Here is a tiny trained network, its code and every weight. The questions are about switching its units off for an input and a target symbol, where a switched-off unit gives its printed mean instead of its output.

import numpy as np


def w(rows, s, z=0):
    codes = np.array(rows[::2]) - 128.0
    scale = np.full(codes.shape[1], s)
    scale[-1] = z or s
    return codes * scale


def norm(h):
    return h / np.sqrt((h * h).mean(-1, keepdims=True) + 1e-5)


def f(y):
    return np.maximum(y, 0)


def softmax(a):
    e = np.exp(a - a.max(-1, keepdims=True))
    return e / e.sum(-1, keepdims=True)


def log_softmax(a):
    a = a - a.max(-1, keepdims=True)
    return a - np.log(np.exp(a).sum(-1, keepdims=True))


def net(x, mask):
    ids = ['δηθπφψω'.index(c) for c in x.split()]
    T = len(ids)
    res = E[ids] + P[:T]
    u = 0
    for l in range(2):
        r = norm(res)
        for j in range(2):
            rows = slice(3 * j, 3 * j + 3)
            q, k, v = (r @ M[l][rows].T for M in (Q, K, V))
            z = softmax(np.where(np.tri(T) > 0, q @ k.T / 3**0.5, -1e9)) @ v
            o = O[l][rows]
            res = res + np.where(mask[u + j], z, o[:, -1]) @ o[:, :-1]
        u += 2
        y = f(norm(res) @ A[l][:, :-1].T + A[l][:, -1])
        res = res + np.where(mask[u : u + 12], y, B[l][:, -1]) @ B[l][:, :-1]
        u += 12
    return log_softmax(norm(res)[-1] @ U[:, :-1].T + U[:, -1])


Q, K, V, O, A, B = {}, {}, {}, {}, {}, {}
E = w([
[206,168,57,108,76,89,177,154,127,184,128,104],'δ',
[178,111,135,114,83,171,150,3,129,117,91,166],'η',
[172,154,170,121,156,119,197,130,132,52,237,138],'θ',
[128,136,137,66,129,157,69,135,142,52,44,46],'π',
[112,145,160,122,75,121,212,113,88,164,106,45],'φ',
[42,187,108,141,187,76,120,85,95,109,50,181],'ψ',
[87,114,139,78,190,143,227,101,154,213,92,91],'ω',
],0.022)
P = w([
[199,96,191,8,101,194,127,184,91,160,161,143],'0',
[178,100,199,73,115,129,131,137,90,162,130,137],'1',
[160,106,165,89,103,113,150,130,109,147,112,132],'2',
[148,109,136,95,114,117,154,112,111,127,113,110],'3',
[134,125,126,119,109,113,161,111,128,119,107,105],'4',
[126,140,107,137,108,114,163,111,142,107,110,97],'5',
[125,154,92,157,111,122,162,104,153,96,114,89],'6',
[115,177,89,174,103,117,159,87,159,94,124,71],'7',
[114,188,76,195,118,113,164,91,162,94,112,67],'8',
[109,210,68,209,122,102,169,88,169,93,113,58],'9',
],0.015)
Q[0] = w([
[73,54,104,130,131,140,86,118,122,85,113,171],'L0H1',
[172,188,102,36,99,148,220,83,198,126,91,1],'L0H1',
[128,62,97,138,144,156,81,183,130,117,166,101],'L0H1',
[162,55,134,51,131,90,83,121,85,219,161,74],'L0H2',
[92,62,142,146,140,124,31,143,103,118,149,218],'L0H2',
[76,221,143,193,141,138,92,127,130,185,138,159],'L0H2',
],0.0068)
K[0] = w([
[124,121,143,126,120,101,131,145,142,181,149,114],'L0H1',
[72,244,57,160,146,104,127,83,88,92,127,160],'L0H1',
[160,98,132,136,107,154,143,107,141,128,147,118],'L0H1',
[151,155,167,78,136,131,99,136,99,147,137,166],'L0H2',
[167,81,189,54,101,115,109,169,82,173,142,147],'L0H2',
[176,127,173,119,128,159,125,146,132,119,136,133],'L0H2',
],0.011)
V[0] = w([
[107,104,100,82,101,170,58,113,167,195,57,69],'L0H1',
[90,214,87,102,166,87,142,178,45,143,48,194],'L0H1',
[146,169,105,182,88,89,144,234,113,33,124,52],'L0H1',
[255,59,109,167,93,162,188,146,225,170,229,15],'L0H2',
[57,200,147,51,211,100,160,167,121,216,112,90],'L0H2',
[134,197,114,112,109,138,191,88,81,213,116,208],'L0H2',
],0.0074)
O[0] = w([
[91,83,61,150,92,225,192,200,140,84,73,117,129],'L0H1',
[99,41,170,220,129,102,114,186,139,175,100,182,254],'L0H1',
[179,28,146,124,181,164,99,102,106,123,139,132,25],'L0H1',
[80,100,136,84,56,24,102,189,169,191,44,157,113],'L0H2',
[118,136,99,192,82,201,64,91,97,160,165,166,125],'L0H2',
[132,213,146,85,115,190,61,170,254,130,167,73,244],'L0H2',
],0.0093,0.0057)
A[0] = w([
[82,155,143,203,161,137,98,159,143,189,144,247,58],'L0N1',
[153,162,136,166,166,223,123,80,138,94,191,115,152],'L0N2',
[129,125,100,141,187,59,104,90,120,124,98,210,63],'L0N3',
[47,170,140,192,166,138,141,111,101,48,119,195,127],'L0N4',
[104,103,138,249,107,88,137,186,164,137,153,149,1],'L0N5',
[165,82,120,188,93,99,183,144,126,125,151,149,52],'L0N6',
[165,133,96,83,118,124,46,151,115,91,135,93,101],'L0N7',
[140,110,133,104,140,112,103,136,84,124,156,218,86],'L0N8',
[156,131,102,72,76,136,156,148,129,128,187,101,176],'L0N9',
[137,113,93,92,87,131,150,83,125,119,147,174,50],'L0N10',
[92,150,145,173,160,174,116,139,182,159,138,153,153],'L0N11',
[132,142,54,213,75,77,94,195,158,143,127,153,72],'L0N12',
],0.011,0.0062)
B[0] = w([
[194,140,93,132,117,95,2,140,98,93,123,43,202],'L0N1',
[183,109,174,150,122,147,73,222,140,126,181,94,246],'L0N2',
[128,83,154,99,99,118,87,155,150,148,140,65,152],'L0N3',
[136,152,98,120,74,61,154,108,188,233,139,75,217],'L0N4',
[110,130,239,219,157,105,130,91,119,146,23,65,204],'L0N5',
[74,71,149,110,163,123,124,127,50,151,144,135,165],'L0N6',
[79,171,173,153,181,110,119,115,70,109,104,194,169],'L0N7',
[109,81,144,169,105,166,93,184,74,123,146,116,135],'L0N8',
[125,108,172,180,125,131,156,193,60,50,131,132,254],'L0N9',
[203,116,141,167,120,165,133,85,125,149,97,152,157],'L0N10',
[181,106,173,106,194,96,167,148,139,159,86,130,228],'L0N11',
[159,191,81,211,191,167,128,105,85,219,88,109,193],'L0N12',
],0.0097,0.0076)
Q[1] = w([
[155,123,81,130,62,137,111,77,129,43,205,160],'L1H1',
[230,127,154,160,102,113,161,148,139,153,134,82],'L1H1',
[94,99,149,46,133,181,182,58,207,189,111,106],'L1H1',
[173,150,189,212,140,89,137,147,96,76,107,105],'L1H2',
[247,147,121,132,34,156,164,52,151,133,101,100],'L1H2',
[164,125,119,115,142,113,170,159,157,148,231,143],'L1H2',
],0.013)
K[1] = w([
[180,156,72,8,151,93,168,175,96,98,134,89],'L1H1',
[96,151,145,165,130,67,99,120,197,115,91,63],'L1H1',
[66,206,78,180,136,164,105,108,153,101,195,115],'L1H1',
[179,122,154,194,187,61,150,58,108,140,108,61],'L1H2',
[106,209,116,163,153,96,163,138,172,74,113,70],'L1H2',
[126,178,144,62,99,84,66,118,123,153,123,145],'L1H2',
],0.015)
V[1] = w([
[135,156,109,141,60,138,69,109,80,82,158,119],'L1H1',
[206,192,123,104,250,188,121,173,163,99,149,164],'L1H1',
[87,77,167,99,146,130,78,157,204,80,102,142],'L1H1',
[73,153,114,80,194,82,117,176,94,128,124,102],'L1H2',
[123,94,163,138,138,127,213,137,136,123,197,84],'L1H2',
[184,120,145,201,126,96,99,190,111,103,191,110],'L1H2',
],0.016)
O[1] = w([
[189,69,97,33,75,91,145,150,116,84,106,82,64],'L1H1',
[191,143,101,105,233,109,50,155,120,63,164,185,2],'L1H1',
[57,42,139,78,174,151,71,84,204,92,200,51,77],'L1H1',
[51,31,114,128,137,103,31,176,82,181,85,139,170],'L1H2',
[130,153,222,135,137,202,116,251,83,176,244,87,160],'L1H2',
[229,138,119,155,104,92,12,166,112,49,201,43,176],'L1H2',
],0.012,0.006)
A[1] = w([
[187,172,97,163,136,68,162,144,104,105,80,163,113],'L1N1',
[147,156,146,99,153,176,214,114,148,92,115,218,124],'L1N2',
[34,112,85,102,149,152,102,83,89,114,96,139,115],'L1N3',
[178,168,83,75,91,162,212,48,158,90,167,156,3],'L1N4',
[6,69,30,101,136,116,94,49,138,55,110,152,80],'L1N5',
[167,172,129,108,105,160,175,59,148,67,179,157,78],'L1N6',
[58,145,95,136,128,117,92,189,80,165,130,95,28],'L1N7',
[143,106,124,203,112,84,69,147,147,136,91,79,143],'L1N8',
[139,171,149,124,96,147,175,113,121,75,143,143,91],'L1N9',
[89,133,81,116,118,90,149,122,110,193,79,147,172],'L1N10',
[21,100,138,124,202,137,122,158,160,213,148,170,111],'L1N11',
[91,60,65,40,224,101,95,109,160,107,125,124,110],'L1N12',
],0.014,0.0064)
B[1] = w([
[137,130,96,151,149,96,141,169,85,162,91,132,179],'L1N1',
[163,119,83,96,152,119,84,92,179,156,153,135,213],'L1N2',
[84,135,112,142,137,129,115,89,162,56,166,132,164],'L1N3',
[180,102,118,58,198,121,168,100,189,198,120,112,182],'L1N4',
[78,83,95,142,100,177,190,79,129,3,52,89,168],'L1N5',
[165,105,111,66,195,134,172,130,195,175,114,103,172],'L1N6',
[133,118,121,117,150,142,200,62,195,153,144,139,160],'L1N7',
[139,136,69,117,165,120,151,121,147,122,125,176,252],'L1N8',
[119,101,136,113,133,136,135,102,157,182,125,138,170],'L1N9',
[163,112,159,153,157,131,109,179,108,71,203,112,211],'L1N10',
[107,193,146,185,176,113,84,122,99,144,152,190,177],'L1N11',
[143,112,155,164,106,147,138,115,104,28,168,92,158],'L1N12',
],0.017,0.014)
U = w([
[178,142,63,121,117,77,215,219,71,66,94,219,93],'δ',
[170,104,96,63,152,87,214,130,239,108,156,127,142],'η',
[224,117,161,124,124,81,120,178,141,33,255,100,24],'θ',
[67,78,61,150,113,101,145,102,158,1,137,87,251],'π',
[104,149,190,123,40,147,176,164,131,136,92,97,137],'φ',
[65,18,81,151,91,69,57,162,189,140,141,99,22],'ψ',
[37,164,138,161,164,125,90,131,143,130,142,188,198],'ω',
],0.0063,0.0022)

Each question gives the input, a string of symbols that net reads in full, and the target symbol t.
The units are the heads (3 rows each of Q, K, V and O) and the neurons (one row each of A and B). Each row of codes is followed by its name. A weight is (code - 128) times the scale printed after its matrix; where a second scale follows, it is the last column's (O, A, B and U).
mask holds one flag per unit, layer by layer, with each layer's heads first. A switched-off unit (its flag False) gives its mean, the last column of its rows in O or B, instead of its output. The means were averaged over made-up inputs and are rounded, as every weight is.
A unit's drop is (log p(t) with every unit on - log p(t) with that unit switched off) / (log p(t) with every unit on - log p(t) with every unit switched off).
unit that matters most: the unit with the biggest drop
k most important neurons: the k neurons with the biggest drops, biggest first
which heads matter: for each layer, one digit per head in row order, 1 if its drop is at least 0.15 and else 0, layers parted by /
input θ ω η η η η θ η δ, target δ: which heads matter : 11 / 00
input π θ η θ η, target θ: which heads matter : 10 / 01
input π η η η θ ω π η ω, target π: 3 most important neurons : L0N7; L0N11; L0N4
input δ η π ψ θ ω ω, target θ: which heads matter : 11 / 01
input η π ψ ψ η, target φ: which heads matter : 01 / 10
input δ θ ψ η η, target ψ: unit that matters most : L0N2
input η ψ δ π δ, target θ: 2 most important neurons : L0N5; L0N2
input π η ψ, target φ: 2 most important neurons : L0N4; L0N11
input ω π π ω ω θ φ π, target ω: which heads matter : 11 / 01
input π δ ω θ ω η δ, target ω: which heads matter : 10 / 10
input θ η η π π η ψ φ π, target ω: 3 most important neurons : L0N2; L0N9; L1N11
input ω δ η η θ ω, target δ: which heads matter : 01 / 10
input π δ φ δ, target φ: which heads matter : 01 / 10
input θ ψ π, target ψ: which heads matter : 11 / 11
input π π η φ ψ θ δ δ, target θ: which heads matter : 11 / 01
input ω η ω ψ, target δ: unit that matters most : L0H1
input π η δ π π, target π: which heads matter : 01 / 00
input ω π ψ, target δ: 4 most important neurons : L0N4; L0N1; L1N10; L0N12
input η δ η φ η η η ψ φ, target ω: which heads matter : 01 / 11
input δ η ψ η δ η η θ η θ, target ω: most important neuron : L0N2
input π π φ π ω δ δ ω π π, target π: which heads matter : 11 / 00
input η ψ π φ, target ω: which heads matter : 01 / 01
input π ψ θ π, target φ: 2 most important neurons : L0N4; L0N2
input π θ θ ψ π θ, target ψ: 3 most important neurons : L0N2; L0N1; L0N3
input ψ φ η θ ψ π ψ, target ψ: 4 most important neurons : L0N1; L0N3; L0N2; L0N5
input π π δ π, target δ: 2 most important neurons : L0N12; L0N2
input δ ω ψ, target π: unit that matters most : L0H2
input π ψ π θ φ, target θ: 2 most important neurons : L0N5; L0N2
